[[318, 512, 377, 778, 124], [469, 357, 548, 851, 85]] ==> 318
[[36, 49, 39, 41, 22, -17], [26, -39, -27, -36, -20, 40]] ==> -27
[[42, 45, 55, 36, 34], [32, 24, 20, 87, 85], [51, 63, 48, 60, 51]] ==> 32
[[163, 371, 553, 178, 392], [360, 332, 248, 830, 921]] ==> 248
[[529, 605, 246, 729], [500, 717, 895, 344]] ==> 500
[952, 78, -571, -316, 105] ==> 78
[[71, 21, 92, 57, 58], [46, 59, 65, 49, 45], [63, 48, 68, 25, 26]] ==> 26
[-4, -21, -8, -16, -30, 39] ==> -16
---
[[ -2 -11  -8  20]
 [ -4  -5 -13  32]
 [ -1  35 -11 -22]] --> -2

[[ 28  28  28  24]
 [ 27  27  46  17]
 [-13 -13  29   1]] --> 28

[[-15  -7  -5  26   8 -13 -11]
 [-27 -47  39  33 -24  -7   0]
 [-15 -12  17 -25 -23  -7  22]] --> -15

[[-11 -19 -25 -16 -12  -5]
 [ 21 -27  32 -45  17   9]
 [-21  -4 -25   5 -16  16]] --> -11

[[ -8  -1  -2   7]
 [ 38  12 -13  17]
 [  3   1   1  -6]] --> -8

[[-22   1 -12  45   4]
 [-11   6   4  14  -3]
 [ -5  -8  -1  14   5]] --> -22

[[  7   0 -12  -9   7   9]
 [-21  -9  14   3  -2  -3]
 [-24 -26  18  14  36 -16]] --> 7

[[  9  13  41   3 -16   3 -27]
 [  5  21  36  -5 -41   1  -1]
 [  9  -7 -47  -8  17 -12  13]] --> 9

[[-11   3   0  12  22 -15]
 [  1  -1   1   0   0   1]
 [ -2  32  35   6  -5  -5]] --> -11
---
[ 23 -42 -44  -7 -39] ⇒ -44

[[-32  43  45 -23]
 [ 41 -25  31  16]] ⇒ 45

[-12  11  36 -45] ⇒ 36

[[ 1 -1  1  5]
 [19  6  9 38]] ⇒ 1

[[-16   0  18 -11  38  10]
 [  1  10  -1   2   2  -2]
 [  6  18 -11  12  32   0]] ⇒ 18

[[ -7  -3 -26  39  17  -1  13]
 [ -5   1   5   2  11 -35 -16]
 [ -8 -12  -7  20  33   7 -17]] ⇒ -26

[-19  15   2  37   7 -16 -18] ⇒ 2

[[-12  24  -5  32 -28]
 [ 22  17   4 -13  47]] ⇒ -5

[[  8 -14  14  14]
 [ 24  42 -23 -14]
 [  9  12  14  11]] ⇒ 14
---
[[-21  19  26   9  -3  26 -22]
 [-34 -18 -18  12  27 -37 -17]
 [ 33   2  18 -17  13 -22   0]]
-22, 33

[9 5 1 0]
0, 9

[ 750 -328  786  200 -542  105]
105, 750

[ 57  55 131 203  95]
95, 57

[165  66 228   0]
0, 165

[[5 2 3 7 1]
 [4 3 5 5 2]]
1, 4

[4 6 7 6 1]
1, 4
---
[ -5 -38 -38 -39 -44 -39 -21] --> -5, -21

[-44  39 -16 -17] --> -44, -17

[-45   7  -8  -2  25] --> -45, 25

[[ -2   6 -39   6  -6   2  12]
 [ -8   7 -16   9  -9   3  33]] --> -2, 33

[-42  14  30  -3  -8  33   6] --> -42, 6

[ 13  36  14   1  28  29 -28] --> 13, -28
---
 -2   -3   23  -18    1    0
-25    8   17  -37   10  -18
-33    3    1  -43    9  -27
→ -27

 23   26    3    1   35  -18   43
 -1   31  -23   16   12   21  -30
 16   12   15   16   21   -6   32
→ 32

-11  -32  -14    1  -11   31   -4
-10    2  -22    1    9  -16   29
 -1  -31   30  -14   -6    5   39
→ 39

-13   13  -28    6   41    1
-14   26  -30    0   42    6
-44    0   16   -1  -10   13
→ 13

-15  -18    3   13  -31  -17
 20   30   47    9   -6   29
 27   43  -12  -20   28   40
→ 40

 12    5   -2   -4    4    2   -4
  9   22   33  -23   24   26  -22
-20  -35  -39   31  -37  -37   30
→ 30

27  -6   4   6  12
 8   5  14  24  37
-1  23  29  34  32
→ 32

 -7   -6    3   20  -37
 10    4   17  -14   19
  8    1   -3    6   -5
→ -5

  7  -10    5  -15    3
 30   25  -38  -24  -44
-24    5    8   41   27
→ 27
---
[ -10.5   38.9   62.2 -106.6  -94.1  165.1   35.6]
-94.1

[ 0.19 -0.03  0.07  0.04  0.14  0.09 -0.18]
-0.03

[[ 0.120  0.118  0.043  0.032  0.068]
 [-0.017 -0.103  0.131  0.027 -0.138]]
-0.103

[  -6.6 -124.9  119.5   72.2]
-6.6

[ -6.62   7.27  11.43   4.37  -8.96 -14.24]
-8.96

[ 146.60  -98.81  -79.60  -44.08  -92.05 -120.69  181.54]
-98.81

[[ 0.130 -0.016  0.091 -0.024]
 [ 0.087 -0.127 -0.094  0.083]
 [ 0.133 -0.148 -0.083  0.046]]
-0.127
---
[[ 21  40  20 -20]
 [ 15  10 -24  28]
 [-27 -10   3  12]] -> 15

[[ 29 -34  25  -5  13  15  -8]
 [ 25 -13  -6 -29  -3 -42  12]] -> 13

[-13 -23 -19  46   7 -20] -> 7

[[  4  11   4  26]
 [-15  -8  -3  -3]
 [  9   9  17  44]] -> -15

[[ -6  -5   6  12  -4]
 [ -4  10   5  23  -6]
 [-17   6  13  47  -5]] -> -4

[  8  14  48  -2  -9  37 -11] -> -9

[-36  18  35  27 -30  18] -> -30

[[ 31 -28  -2   7 -41 -10   1]
 [  5  -1  -1   1  -6   0   0]
 [  8  -8   0  -2  -6   0   0]] -> -41

[-36 -11 -16  -8   7  10] -> 7

[[  4 -45  -4  35   7  11]
 [ -3 -15  -2  15   9  -2]] -> 7
---
[203, 41, 99, 251] 41
[-370, -552, -171, 648, -82, -629] -552
[7, 4, 8, 6, 8, 8, 2] 4
[17, 56, 60, 32, 85, 71, 8] 56
[504, 396, 513, 914, 67] 396
[867, 178, 925, 791] 178
[395, -12, -201, -92, -891, 547, 383] -12
[2, 5, 5, 5, 7] 5
